
[[-115 -110  187  -49  -32 -244  120 -111  272  -22 -100  357    3  -67
  -165  225 -101 -101  -67   18 -272 -319  111 -306 -283  -23  143 -329
   109]
 [ -84   73   92   98 -157  -93   88  186    7   82 -142   15  -24  191
   -13  -83  -32   53  198   -7   13  -92  -55  -64 -162 -106 -189 -191
   -35]
 [ 112  116   50  133 -109  -68   81  132 -290   45 -187  -52  166  231
   108  -72 -270  106   98  211   48   78 -105  170  112 -217 -247  -35
  -208]
 [  22   72   26  116  -51 -112   69   72 -189   16 -218 -100  167  -21
    97   38 -113   26    4  192  -26  102   -6  144   59 -102 -239  -55
   -82]
 [ -63  167   34  208  -76   85   24  110 -254   62 -170 -275 -169   24
   168 -203   33  116  166 -127  143   22 -213  119  160 -257 -218   38
  -199]
 [ -44  135   59  254 -126   22   22  158 -198   82 -231 -304  -77  147
    78 -118   -4   83   77 -130   29   91 -149  161   59 -162 -171   81
  -227]
 [  20  -15   17   33   88 -123   76  -42 -221   12 -185 -150  112 -190
    95   85   42   19  -46  149   40  231  -11  131  129  -45 -126   83
  -131]
 [ -55   56   24  227 -165   21   18  247 -273  103 -246 -350 -158  212
    79 -138  -51  188  121  -83   44  103 -260  242   41 -244 -239   53
  -378]
 [-148 -112  246  -10 -146 -302  107  -30  502   31 -111  448   26  198
  -344  205 -142 -173  -42  -94 -398 -427  242 -404 -555   69  192 -446
   206]
 [  33   99   13  185  -26  -27   18   41 -317    5 -222 -202   82    7
   163  -79 -225   92    7  172   28   79 -110  239  172 -257 -249  -37
  -193]
 [  70 -113   82 -174   94 -256  197  -39  -96   29  -88  161  203 -118
   -10  226  101   -2   19  242   51  222   35  -86    8   91   -4   52
   -77]
 [ 107   31  153 -149  183 -146  184 -270  -39  -14    6  295  141 -212
    28  138  112 -112   12   57   88   47   92 -261  157   29  177   88
    67]
 [ -81  179   80  239  -90   41   23   64  -63   77 -202 -255 -126    5
    50  -91  160  -26   54 -284   -4   30  -44   40   44  -83  -94   99
   -81]
 [  20  149   49  201  -42   24   29   44 -253   44 -192 -221  -11   51
   126 -115  -59   59   55  -39   65   90 -112  152  167 -196 -158   80
  -186]
 [ 148 -182 -103  -60   30 -141    7   81 -389  110 -203 -211   61  147
     0  -69 -196  166   49  279   66  318  -35  405   70 -237 -321   29
  -445]
 [  63  147   24  180  -48    2   37   42 -299   25 -207 -182   64   22
   157  -75 -138   61   28   76   39   89  -93  199  206 -225 -223   46
  -186]
 [ 161  107   26  -46   32  -50  140  -23 -293   45  -87   41  120  -42
   146  -12   17   33  127  140  167  160  -41   50  262 -132 -169  118
  -142]
 [ -38 -181  -83   59  -22 -105  -18  149 -329   74 -261 -344  -95   21
    42  -42 -137  211   15  184   -1  204 -166  382    4 -262 -320  -52
  -435]
 [  22  276   94  156  120  109   38 -184  -86   83  -91 -241  -94 -183
    93 -150  428 -165   62 -441  186  198   96  -67  262   37   70  366
    47]
 [  69    1  144   -2   40 -138  128  -87  -82   22 -103  114  101   38
   -17   97  -49  -17  -16   42  -11   59   -7  -86   45  -40   99   58
  -109]
 [ 119  -30  145 -219  270 -106  202 -341 -138  -18   44  251   21 -336
    72  163  223  -60    1    3  170  126  -17 -257  293   -2  265  236
   -66]
 [  97 -119  -53 -107  -64 -283  149  235 -244   82 -209  -25  313   84
    22  140  -75  111   99  474   43  332   22  220  -69   12 -393  -69
  -190]
 [ -18  281  101  203   35   36   21 -146   70   65 -150 -166    3 -155
    20  -70  324 -242  -13 -389   -1   72  231  -83   93   85   16  191
   182]
 [ 230   77  -41   12  -42 -105   93  118 -427   62 -170  -45  288  185
   146  -78 -273  115  130  398  142  248  -33  292  206 -214 -386   11
  -242]
 [ 102  -87  -97  -56  -48  -20   20   78 -351   95 -164 -128 -161   42
    68 -101 -117  170  128  100   54   73 -127  296  154 -369 -342  -20
  -430]
 [ 105  382  110  148   36  120   95 -152  -96   69  -79  -91   -2 -144
   138 -102  369 -191   91 -388  158  117  108 -116  332   20   21  352
    95]
 [-257 -148   54  114 -145  -99   68  331 -104  114 -221 -328 -286  108
   -15  -21  152  250  165  -86   45  101 -341   83 -214 -107 -161  -52
  -359]
 [  33   18  128  -14   18 -189  125  -84   51   15 -115  181  173  -25
   -53  132  -21 -101  -21   78  -83   -7  136 -137  -68   34   27  -73
    66]
 [  62  237   14  241 -157   13   45  154 -280   35 -239 -182  121  106
   178 -101 -172   55   84  102   18   44  -76  215  166 -222 -348  -23
  -122]
 [ -78   20  133  116  -85  -52   90   96  -61   78 -150 -101 -138  121
   -17   -5   76   72   82 -170    7   17 -164  -46  -43  -88   27   58
  -211]
 [ -23  349   52  260  -79  110   12    4  -22   96 -181 -260  -70  -75
    88 -162  314 -162   94 -403   47   51  129   11  132  -15 -160  172
   101]
 [  -5  116   -7  232 -145  -33   20  184 -286   27 -274 -239   73   82
   150  -68 -229  116   42  170  -28   48 -127  276   85 -252 -364  -97
  -202]
 [ -80  -56   91   97 -143 -202   71  130   44   33 -227   29   78  116
   -83  121 -173   18  -23  120 -210  -85   17   20 -234  -68 -132 -237
   -74]
 [-152   66   72   17   51   40   82  -30  -49   70  -52 -118 -312 -228
    89 -109  374   31  199 -288  189  -15 -139 -156   82 -102  -25   60
   -60]
 [ 142   25  127   11   27 -203  131  -61 -101   22 -137  137  312  120
   -29  116 -159  -54  -44  203  -38  140  104  -13   17   18   16   30
   -47]
 [ -89 -121  203 -172  -80 -353  161  -69  487   19  -29  624  131   88
  -298  211 -112 -188   56   92 -288 -413  319 -473 -516   91   93 -529
   324]
 [-128 -200  157 -142   16 -258  141  -40  204   36  -54  281  -67  -15
  -175  156   34   -9   56   26 -103 -157   28 -290 -304   11  123 -250
     0]
 [ -32  221  140  191 -134  -38   68  -10  125   35 -172   50   30   26
   -24   28   43 -160    2 -215 -160 -166  134 -131  -54  -22  -31  -61
   128]
 [ -14  292  113  259    1  109   32 -159  -80    4 -179 -191  -99 -237
   132   -6  210 -148  -85 -374  -47  -18   18  -25  272  -82   51  236
     8]
 [ -28  107  114   92   29   58   85  -38 -159   75  -89 -158 -214  -46
    82  -90  243   42  116 -294  160   89 -175  -61  183 -113   70  236
  -203]
 [ 296  -45  122 -391  382 -122  244 -417 -272   14  162  402  136 -232
    86   59  173  -35  128  150  378  251   23 -267  415  -29  259  304
  -100]
 [ 107  277   32  245 -172   11   66  161 -265   57 -239 -173  169  149
   157  -73 -104   11   75   45   17  106  -33  198  181 -149 -311   77
  -112]
 [  48  162    5  183  -78   38   23  108 -302   71 -191 -236  -16  108
   144 -176  -76   91  127   -2  109  102 -117  210  178 -241 -275   54
  -216]
 [ 185  106   95  -74   71 -116  176  -86 -210   25  -47  185  240    6
    96   31  -32  -20  103  190  158  146   28  -71  203  -48  -48   91
   -38]
 [-202 -257  116  -71  -64 -235  108  115  143   75 -134   68 -186   47
  -177  138   71   93   66  -26 -118  -87 -100 -148 -355  -25   37 -214
  -172]
 [  11  -51  175    4 -155 -311  145   59  204   17 -166  355  268  225
  -188  239 -267  -91  -52  200 -304 -179  172 -171 -332   41    2 -307
    78]
 [ 143   16  -40   98  -69 -128   51  137 -413   18 -251 -132  260  135
   142  -11 -388  148   11  440    6  182  -85  362  144 -259 -385  -79
  -284]
 [  32  -26    9  133 -117 -158   46  179 -245   34 -267 -134  173  169
    47   28 -308  124   -3  305  -82  106  -76  266  -33 -183 -298 -132
  -242]
 [  36  -65  165 -116  127 -231  167 -215   55  -31  -60  298  165 -176
   -49  238    5 -105  -81  122  -75  -14  111 -237  -12   55  181  -41
    64]
 [  63   32    2  149 -174 -118   64  226 -335   10 -261  -78  178  208
   130   -6 -440  185   52  395  -56   14 -172  285   48 -306 -384 -201
  -279]
 [ -52 -231   23  -75  -58 -267   91  173  -47   96 -187  -28   46  134
  -126  106  -48  109   60  207  -64  144  -19   89 -258  -21 -169 -146
  -228]
 [ 229  -70  201 -327  362 -135  260 -459 -217  -50  130  441   92 -299
    84  196  106  -30   -3  114  241  129  -71 -341  403  -42  421  290
  -125]
 [  54  203  158   58  100   67  125 -179 -128   45  -29  -17 -107 -123
   104  -58  283  -67   88 -315  185   79  -70 -180  289  -50  175  311
   -64]
 [ 119  162  155  -43  129   -4  168 -230 -129   10    1  164   14 -167
   107   32  186  -83   66 -133  160   50  -18 -221  302  -46  168  235
   -18]
 [-141 -115  163 -141 -110 -303  110  -33  497   43  -39  544   19   99
  -299  109  -98 -168  112   18 -277 -472  312 -431 -553   21    5 -596
   317]
 [-211 -199  184 -113  -12 -308   98 -122  473    4  -72  411  -55  -88
  -285  214   -8 -158  -35  -41 -312 -387  237 -409 -502   64  159 -472
   238]
 [ 107   17  206  -57  243  -49  152 -370 -154  -34  -14  136  -16 -244
    60  149  119  -62 -113 -128   82   93  -78 -207  326  -49  394  318
  -148]
 [-181  -74   33   60  -49   -3   54  180 -141  128 -144 -306 -360    7
    23 -115  274  185  203 -227  151  110 -276   45  -44 -143 -113   73
  -330]
 [-187 -273  246 -223  -38 -365  169 -100  531   20   -5  607  -72   39
  -361  273  -29 -120   23  -25 -308 -446  183 -549 -577   79  273 -494
   187]
 [  -4  172   75  162  -85  -58   69   51  -25   62 -195 -106   86    6
    26    8  103  -91   27 -102  -43   65   93   16    6   10 -134   44
    31]
 [-128  -82  134  106  -52 -112   72   79  -32   56 -176 -114 -133   82
   -55   50   19   92   12  -99  -55   14 -165  -27 -123  -79   58  -13
  -227]
 [ 158   16    5  -16  -18 -203  162  131 -323   39 -202  -50  360   28
   114  145  -72   67   27  399   74  359  -16  199  129    8 -268  101
  -175]
 [ 176 -103 -128  -60  -13 -137   46  114 -437   72 -220 -153  153   47
    95   -4 -220  157   52  398   52  284  -35  418  153 -250 -440  -10
  -380]
 [  79 -197 -141  -54   44 -117  -38  107 -346  149 -204 -322  -41  120
   -25 -154  -71  162  102  177  110  345   -3  426    4 -219 -376   18
  -422]
 [ -36  142  111  244 -134    2   49   71 -134   20 -223 -134  -50   72
    78   -4 -109   40  -13  -99  -95  -75 -140   64   75 -193  -74    4
  -171]
 [  77  169  137  -16  219   31  123 -358 -115  -21  -18   66  -36 -391
   137   52  282 -149  -35 -218  130   61   37 -201  371  -31  212  284
    40]
 [-131  197  122  256 -144   98   52   68  -45   55 -194 -220 -276  -56
    80  -34  209    4   45 -406  -48 -100 -176  -43   92 -141   -9  121
  -143]
 [ -78  270   11  242   -3  107  -21    4  -75  110 -180 -399 -135 -140
    99 -213  387 -111  110 -392  128  162   88   78  124  -11 -183  197
    45]
 [   5   76   55  154  -63 -122   34   80  -71   67 -211 -123  153  141
   -14  -45  -90  -25   26   63  -38  103   90  110  -83  -38 -181  -61
   -33]
 [-130   61   25  109  -34   -8   38   64 -106   48 -159 -180 -160 -128
    97  -87  115   57  122  -83   61  -19 -101   31   22 -160 -199  -78
   -82]
 [  12 -148  141 -210  133 -255  182 -186   63  -15  -24  350   95 -184
   -71  229   29  -56  -10  160  -37  -39   76 -263  -66   26  146 -108
    24]
 [-140 -105  183  -69  -95 -261  121    3  368   48  -74  374  -12  115
  -245  122  -40 -100   74  -35 -216 -320  166 -353 -444   33   75 -397
   163]]

[-275   69  -47   83   69 -187  165  -58  110  179   13  -92  -93  -88
 -127  -59   91  203   50 -222   18   41 -192   19   61  213  -85 -102
   10  -32 -107]	42
[-181  -22  -52  103   84  -36  155  162   -9  145   83   23 -213  -56
  -58  -66  122  -66  277  121  -75 -166  203  -14  113   -1  126  -43
  162   92 -162]	22
[-329 -209 -532  112 -185 -337 -112  449   66  344  100 -269 -109 -231
 -279  -84  307 -209  557 -377   67 -397  -33   55 -241  -83 -140 -325
  128 -161 -180]	60
[   7  174  185   53   49  105  116 -268   70  -54  -19  137   43  -24
  149  -10 -110  282 -352   64   18  315    1   73  238  215  -39  205
  -84  246  -29]	41
[ 116  143  -74    8  169  261  344 -168  -11  222  247 -137   74 -279
   90  307 -129 -317 -126 -120    1   63 -318  -11  499   80  222  246
 -218   71 -213]	71
[ 499   47  -89 -130    8  591  305 -269  -85  -21  381   43  224 -150
  288  334 -160 -427  -56  495  -25   73   85   -5  820 -237  357  493
 -128  296 -167]	40
[ -18  -32  110  -95   67   53   83 -203  -18 -184   55  203   24  209
   32 -280   79  322  100  506  -50  -28  391   75  359  -13   95  174
  103  150  -12]	43
[  37  190  332  -60  463  436  426 -430 -170 -102  253  185  -73   76
  127  -92 -196  -54 -110  541 -183   26  224   31  862  174  527  502
  -70  189 -219]	39
[ -83  -66  -91   46 -230 -272 -121  131  184   16 -162   87   33   19
    0  -86  201  396   17  -52   95   78  130   59 -276  -14 -333 -191
  110  121  109]	59
[  68 -140 -291 -102 -182 -287  -66  124  233  141  -62 -123  245  -80
 -124  140  285  192  150 -341  157 -145 -182   28 -225  -89 -297 -268
  -74 -231  184]	21
[-213   11  -50  112  -29 -195  154   53  102  161    1  -51 -131  -55
  -73  -34  141  205  166  -75   31   24  -44  -34   -8   68  -89 -139
  114   64  -89]	18
[-139  -41 -147   32   35 -310  107  194  160  270  -61 -149    2 -134
 -152  130  228  108  167 -422   78 -165 -235  -38 -216   53 -141 -281
  -41 -204   42]	17
[ -36  -41 -152  -37 -152 -146   71  -21   83   61   -3    0   96  -35
   53  -63  105  249   -4   90   91  112  -46   39   85  -67 -195    3
    9  201  -56]	26
[ 118 -116 -397  -64 -290 -189  -22  150  217  205   11 -153  226 -197
  -30  231  214   20   92 -280  155  -23 -250   21 -134 -160 -313 -199
  -55  -39   65]	57
[ 168  -89  -28 -134   24  133   53    4   14  -96   69  203   73   90
   68  -46  123   18  125  447  -74 -153  400   61  263 -164  103  113
   91  119   42]	10
[-107  -21 -160   -6   26 -115   36  125  228  157  -18   30  -78  -77
 -191   67  231    4  149 -164  -95 -161   27   65  -85  101 -125 -255
  130 -172   73]	35
[  69 -117  -40  -42 -101  -50 -123   60   70 -105  -26  138   95  101
    2 -107  177  216  164  177   38 -138  377   72  -19  -92  -52  -21
   78   20  124]	19
[  36 -261 -131 -145 -220 -466 -180  212  136  -62 -221   57  253  182
  -41 -162  375  577  239   16  206 -198  205   16 -380 -243 -334 -258
   21  -77  276]	9
[  28   70   95  -97  336  147  211 -154    0   33  105   65   44  -13
  -38   31   10  -54  -24   49  -97 -170   49   60  371  144  247  154
 -122 -127  -17]	49
[  22  -29  -47   55 -130  -49  -70  197   46   18  -96  172    0  -57
  159  -35   64  111 -110  134   27   69  258   73 -109  -74 -143   26
   59  327  -10]	38
[ 324   -9 -107  -39 -181  113  102  110   91   71   -7  115  156 -148
  276  293   25  -53 -190  179   64  165   40  -13   73 -231 -113   94
  -35  361   21]	55
[ 120  -64  -27  -83  -48   62   13 -114   25  -99   78   84  146   75
   45  -65   89  167  104  249   42  -58  236   54  244  -84   41  121
    1   59   39]	23
[  52  141  156   78    0  138  280  -62   20   27  -13  224 -112  -52
  287   62  -87  130 -277  405  -52  349  125  -24  262  -14   -3  202
   91  556 -146]	6
[-363   16  -21  127  -34 -314   22   96  195  110 -130   61 -216   19
 -164 -190  212  373  116 -108  -36   30   76   47 -206  195 -240 -274
  223   23   -5]	13
[ 351 -241 -280 -179   -8  258 -109  193 -199  -43  250   13  296  -67
  117   28   72 -434  299  301   54 -481  428   97  336 -383  320  299
 -156   19  -54]	64
[ 419 -166 -182 -195 -204  155  -68    1    2 -123   95  104  358   19
  197   93   94   -4   55  355  111  -92  281   63  233 -350   -1  197
  -85  163   99]	51
[ 305   -9 -131 -104    4  313  102  -64   -1   16  196   54  182 -130
  143  202  -26 -276  -37  205  -18  -59  111   64  409 -130  161  249
 -102  122  -49]	53
[-149 -118 -209   39 -165 -269 -175  230  115   80  -90    4   26  -45
  -87 -130  216  190  145 -161   79 -126  136   97 -262  -11 -237 -186
   65    0   39]	37
[-130  234   74   83  313  171  373 -196   81  228  149  -47 -148 -210
  -54  184  -89 -164 -149 -187 -130   87 -270   14  393  331  182   97
  -74  -20 -183]	61
[  80  234  -47   57  219  446  479 -184  -24  255  314  -33 -114 -332
  150  324 -214 -509 -205  120 -154  180 -240   -2  691  118  304  330
  -78  290 -358]	4
[-298  154   35  160  251  144  286  -85  -41  177  194  -11 -297 -142
  -71  -80  -62 -173   80   53 -157  -10   28   39  411  260  254  131
   91  118 -321]	5
[ 152  -25 -149  -54   44   87  104  118    2  144   85  -11  124 -177
   96  184   35 -215  -29  -26   24 -113  -18   34  155 -100   69  102
 -132   83  -59]	0
[ -80 -211 -414   -2 -293 -274 -250  334  123  124  -35  -67  101 -107
 -106  -83  273   38  263 -184  111 -222  122  116 -290 -147 -285 -225
   68  -29   29]	24
[ 360  184  -45   50  -76  409  234  -71   70  136  127   90   96 -324
  357  463 -203 -328 -453   92   -9  367 -140   14  356  -41   29  299
 -130  465 -130]	31
[ -93  231  113  140  266  166  319 -119   46  219  109  -33 -140 -232
   26  211 -119 -156 -196 -214  -79  118 -220   -2  294  294  175  121
 -103   60 -173]	56
[ 11 -53 -40 -27 -19 -73  33 118  87  27 -49 129  -1  15  26 -20 156 130
  64 144 -18 -72 212  35 -13 -63 -69 -57  87 102  46]	48
